[[-11  -7 -11 -30   8 -26  -2 -22  31 -17]
 [  0   1  -1   1  -5   6  -5  10  -2  -3]
 [ -4 -10 -15 -17  10 -32 -12 -27  25  -8]
 [ -5  -3   5  12   0  -6 -11   9  -4  15]]
->
[[ -7 -11 -30   8 -26  -2 -22  31 -17 -11]
 [  1  -1   1  -5   6  -5  10  -2  -3   0]
 [-10 -15 -17  10 -32 -12 -27  25  -8  -4]
 [ -3   5  12   0  -6 -11   9  -4  15  -5]]

[[-10 -16  -8  -2   5  -1]
 [ 22   1   4   3   3 -10]
 [ 12  11   3  -4 -28 -24]
 [ -1   5   0  -6  -2   9]
 [ -9   4  13   7   6  -1]
 [  5   7  11  -7  -1   0]
 [ -1  15   4  12   6   1]
 [-10   8  -7  12   7   8]
 [ -9   1   4   1  11   4]
 [-23  -4  11  16  24  17]]
->
[[-16  -8  -2   5  -1 -10]
 [  1   4   3   3 -10  22]
 [ 11   3  -4 -28 -24  12]
 [  5   0  -6  -2   9  -1]
 [  4  13   7   6  -1  -9]
 [  7  11  -7  -1   0   5]
 [ 15   4  12   6   1  -1]
 [  8  -7  12   7   8 -10]
 [  1   4   1  11   4  -9]
 [ -4  11  16  24  17 -23]]

[[31  0 -1  1 -1 31  0 31  2]
 [31 31 -1  1 -1 -2 31 31 33]
 [31  0 32  1 -1 31  0 31  2]
 [-1 31 32 32 -1 31  0  0  2]
 [-1 31 -1 32 30 -2  0  0 33]]
->
[[ 0 -1  1 -1 31  0 31  2 31]
 [31 -1  1 -1 -2 31 31 33 31]
 [ 0 32  1 -1 31  0 31  2 31]
 [31 32 32 -1 31  0  0  2 -1]
 [31 -1 32 30 -2  0  0 33 -1]]

[[-10  -8   9   2   7  -3   4  -6   2]
 [ -4  -1  16 -21  15  14 -15 -10   7]
 [  4   3  17   8   1 -13  26 -22 -10]]
->
[[ -8   9   2   7  -3   4  -6   2 -10]
 [ -1  16 -21  15  14 -15 -10   7  -4]
 [  3  17   8   1 -13  26 -22 -10   4]]

[[  8  -2  35  24 -34 -25 -24   1  -9 -10 -10  11]
 [-13  -6 -19  -5  13  15   6   0  -9  -2  22  -6]
 [-23  -8 -18  10   4   3  15 -17   9   1  35 -16]]
->
[[ -2  35  24 -34 -25 -24   1  -9 -10 -10  11   8]
 [ -6 -19  -5  13  15   6   0  -9  -2  22  -6 -13]
 [ -8 -18  10   4   3  15 -17   9   1  35 -16 -23]]

[[ 18   3  -7  28  17  28  18   3 -19]
 [-25  -6  31  14 -24  14 -25  -6  -5]
 [ 10   3   0  31  10  31  10   3 -22]
 [ -4  29  12 -11  -4 -11  -4  29  18]
 [-21 -17  28  11 -20  11 -21 -17  -2]
 [  7  20   2  28   7  28   7  20 -19]
 [  4  22   5 -14   3 -14   4  22  22]
 [ 17   0  -7   6  17   6  17   0   3]]
->
[[  3  -7  28  17  28  18   3 -19  18]
 [ -6  31  14 -24  14 -25  -6  -5 -25]
 [  3   0  31  10  31  10   3 -22  10]
 [ 29  12 -11  -4 -11  -4  29  18  -4]
 [-17  28  11 -20  11 -21 -17  -2 -21]
 [ 20   2  28   7  28   7  20 -19   7]
 [ 22   5 -14   3 -14   4  22  22   4]
 [  0  -7   6  17   6  17   0   3  17]]

[[ 13  -8 -22  -8  15  -8   9  22  11  12 -20   6  20 -21   8]
 [-25  18 -13 -16  17  -6 -22  14 -12  28 -17  15  16   9 -12]
 [-21  20  -9 -13  19  -8 -18  14 -14  26 -19  14  14   8  -8]]
->
[[ -8 -22  -8  15  -8   9  22  11  12 -20   6  20 -21   8  13]
 [ 18 -13 -16  17  -6 -22  14 -12  28 -17  15  16   9 -12 -25]
 [ 20  -9 -13  19  -8 -18  14 -14  26 -19  14  14   8  -8 -21]]
---
[[ -6   3]
 [-31  17]]
->
[[-31  17]
 [ -6   3]]

[[  0  33  30  -3   2   3   1   0 -33 -18   6  11]
 [  0 -31 -28   3  -2  -3  -1   0  31  16  -5 -10]
 [ 30  -1  -3 -32   1   2  31   5  -1  -6   6 -22]]
->
[[  0  33  30  -3   2   3   1   0 -33 -18   6  11]
 [ 30  -1  -3 -32   1   2  31   5  -1  -6   6 -22]
 [  0 -31 -28   3  -2  -3  -1   0  31  16  -5 -10]]

[[-20  -8  -2   4]
 [ 15  26  22 -20]
 [ -9  -9 -25  10]
 [  8  -7  24 -20]
 [  7   0   7  12]
 [-21 -10  15  -6]
 [-26  15   5  14]
 [  0  -3   2  22]
 [ -6 -15 -18  26]
 [ 18 -19 -16 -15]]
->
[[ 15  26  22 -20]
 [-26  15   5  14]
 [  7   0   7  12]
 [  0  -3   2  22]
 [  8  -7  24 -20]
 [-20  -8  -2   4]
 [ -9  -9 -25  10]
 [-21 -10  15  -6]
 [ -6 -15 -18  26]
 [ 18 -19 -16 -15]]

[[ 27  27  14]
 [  1   1   9]
 [-22 -22  29]
 [-18 -18   7]
 [ 25  25 -25]
 [ 10  10 -17]]
->
[[ 27  27  14]
 [ 25  25 -25]
 [ 10  10 -17]
 [  1   1   9]
 [-18 -18   7]
 [-22 -22  29]]

[[ -2 -22   3  -1  21]
 [ 25  -2   0   2  -3]]
->
[[ 25  -2   0   2  -3]
 [ -2 -22   3  -1  21]]

[[  9 -10   4]
 [ 13  -4 -24]
 [-11   9   3]
 [-31  13  15]
 [ -3  -5 -20]
 [ -8 -13  11]
 [ -3   7   1]
 [ 19   6  16]
 [-25  -1  16]
 [  7  -3  25]
 [-13  -8   7]
 [-16   3  -3]]
->
[[-31  13  15]
 [-11   9   3]
 [ -3   7   1]
 [ 19   6  16]
 [-16   3  -3]
 [-25  -1  16]
 [  7  -3  25]
 [ 13  -4 -24]
 [ -3  -5 -20]
 [-13  -8   7]
 [  9 -10   4]
 [ -8 -13  11]]
